Below are the code and all the weights of a small trained network. Each question names an input and a class and asks about switching units off, where a switched-off unit gives its printed mean instead of its output.

import numpy as np


def w(rows, s, z=0):
    codes = np.array(rows[::2]) - 128.0
    scale = np.full(codes.shape[1], s)
    scale[-1] = z or s
    return codes * scale


def f(y):
    return y / 2 * (1 + np.tanh(0.7978845608 * (y + 0.044715 * y**3)))


def log_softmax(a):
    a = a - a.max(-1, keepdims=True)
    return a - np.log(np.exp(a).sum(-1, keepdims=True))


def net(x, mask):
    res = np.array(x, float).reshape(1, 8) / 4 @ E
    y = f(res @ A[0][:, :-1].T + A[0][:, -1])
    res = res + np.where(mask, y, B[0][:, -1]) @ B[0][:, :-1]
    return log_softmax(res[-1] @ U[:, :-1].T + U[:, -1])


A, B = {}, {}
E = w([
[129,123,127,130],'x0',
[130,127,124,126],'x1',
[85,94,28,212],'x2',
[125,128,124,129],'x3',
[2,200,132,76],'x4',
[179,198,18,76],'x5',
[128,128,128,125],'x6',
[148,247,171,227],'x7',
],0.006)
A[0] = w([
[154,199,161,202,43],'N1',
[108,49,108,47,5],'N2',
[148,214,162,204,3],'N3',
[110,45,103,58,21],'N4',
[140,206,168,206,65],'N5',
[60,161,118,94,56],'N6',
[47,154,143,105,6],'N7',
[104,43,107,54,15],'N8',
[71,57,206,134,75],'N9',
[104,48,96,65,89],'N10',
[35,166,122,98,84],'N11',
[95,88,195,173,50],'N12',
[76,73,220,209,67],'N13',
[228,84,136,135,60],'N14',
[57,150,126,93,25],'N15',
[39,165,122,99,69],'N16',
[61,54,221,192,143],'N17',
[234,86,120,160,22],'N18',
[51,166,118,94,42],'N19',
[191,142,205,34,168],'N20',
[122,192,68,82,95],'N21',
[216,74,119,177,69],'N22',
[221,199,23,100,155],'N23',
[118,156,170,39,69],'N24',
[50,157,125,99,50],'N25',
[108,39,105,58,7],'N26',
[56,79,33,211,126],'N27',
[84,71,47,168,112],'N28',
[69,94,28,255,186],'N29',
[112,44,110,55,11],'N30',
[175,182,66,95,28],'N31',
[227,82,123,159,66],'N32',
[214,96,126,167,46],'N33',
],0.0069,0.0032)
B[0] = w([
[148,182,69,203,160],'N1',
[132,211,86,235,159],'N2',
[154,189,64,238,159],'N3',
[157,227,65,218,161],'N4',
[167,203,40,175,173],'N5',
[76,46,114,174,141],'N6',
[41,53,92,197,130],'N7',
[168,231,98,196,162],'N8',
[157,143,55,62,168],'N9',
[154,218,126,175,178],'N10',
[82,33,177,198,164],'N11',
[108,66,32,128,144],'N12',
[144,88,3,50,183],'N13',
[21,87,205,187,151],'N14',
[72,81,121,186,131],'N15',
[56,43,171,200,156],'N16',
[174,68,25,30,214],'N17',
[18,35,173,210,148],'N18',
[81,36,119,188,143],'N19',
[72,185,200,53,201],'N20',
[132,51,84,102,164],'N21',
[36,51,175,169,160],'N22',
[124,32,64,45,222],'N23',
[47,154,219,132,151],'N24',
[52,58,162,200,141],'N25',
[166,225,70,225,161],'N26',
[83,179,230,58,214],'N27',
[113,181,175,91,181],'N28',
[104,201,219,14,253],'N29',
[127,220,74,234,158],'N30',
[109,63,42,109,140],'N31',
[26,56,177,177,157],'N32',
[36,107,156,195,142],'N33',
],0.0072,0.0046)
U = w([
[47,20,210,246,40],'0',
[205,254,69,238,42],'1',
[175,128,175,80,255],'2',
[119,198,250,30,70],'3',
[189,42,23,48,30],'4',
[159,135,175,113,219],'5',
[163,141,178,104,185],'6',
],0.0076,0.0068)

Each question gives the input, the list of numbers given to net, and the class t.
The units are the neurons (one row each of A and B). Each row of codes is followed by its name. A weight is (code - 128) times the scale printed after its matrix; where a second scale follows, it is the last column's (A, B and U).
mask holds one flag per neuron, in row order. A switched-off neuron (its flag False) gives its mean, the last column of its row in B, instead of its output. The means were averaged over made-up inputs and are rounded, as every weight is.
A unit's drop is (log p(t) with every unit on - log p(t) with that unit switched off) / (log p(t) with every unit on - log p(t) with every unit switched off).
The circuit of an input: a set's keep is (log p(t) with only the set's units on - log p(t) with every unit switched off) / (log p(t) with every unit on - log p(t) with every unit switched off). Starting from the 12 units with the biggest drops (on a tie, the unit counted first), units are removed one at a time, each time the one whose removal leaves the highest keep (on an exact tie, the one counted first), for as long as the keep stays at least 0.8.
circuit, biggest first: the units of the circuit, biggest drop first
top k neurons: the k neurons with the biggest drops, biggest first
drop when u is switched off: that unit's drop, to one decimal
input [-2,4,-7,0,-5,1,-6,0], class 3: circuit, biggest first -> [N20 N17]
input [-8,-6,-4,-4,7,-8,-7,-4], class 4: circuit, biggest first -> [N17 N13]
input [0,-5,8,-1,5,5,1,-7], class 3: circuit, biggest first -> [N27]
input [-8,5,8,0,3,-3,-5,1], class 3: circuit, biggest first -> [N29 N27]
input [-6,-7,7,5,1,-8,2,2], class 4: top 3 neurons -> [N17 N13 N12]
input [7,4,-4,6,0,8,-2,4], class 4: circuit, biggest first -> [N23 N31]
input [5,7,3,-5,7,-8,-8,8], class 1: top 2 neurons -> [N5 N3]
input [-5,7,4,-3,-4,7,1,2], class 4: top 2 neurons -> [N23 N31]
input [6,5,-7,-4,2,1,-4,7], class 1: circuit, biggest first -> [N3 N5]
input [-1,0,8,2,3,-8,-7,5], class 3: top 3 neurons -> [N29 N27 N23]
input [0,5,8,3,-6,-8,2,-4], class 3: top 3 neurons -> [N29 N27 N28]
input [0,8,8,-5,1,6,5,-7], class 3: drop when N20 is switched off -> -0.2
input [4,-6,-2,-4,-8,0,7,6], class 0: drop when N30 is switched off -> 0.0
input [0,0,2,2,7,-2,-1,0], class 0: drop when N16 is switched off -> 0.1
input [3,7,4,0,2,8,-2,1], class 4: circuit, biggest first -> [N23]
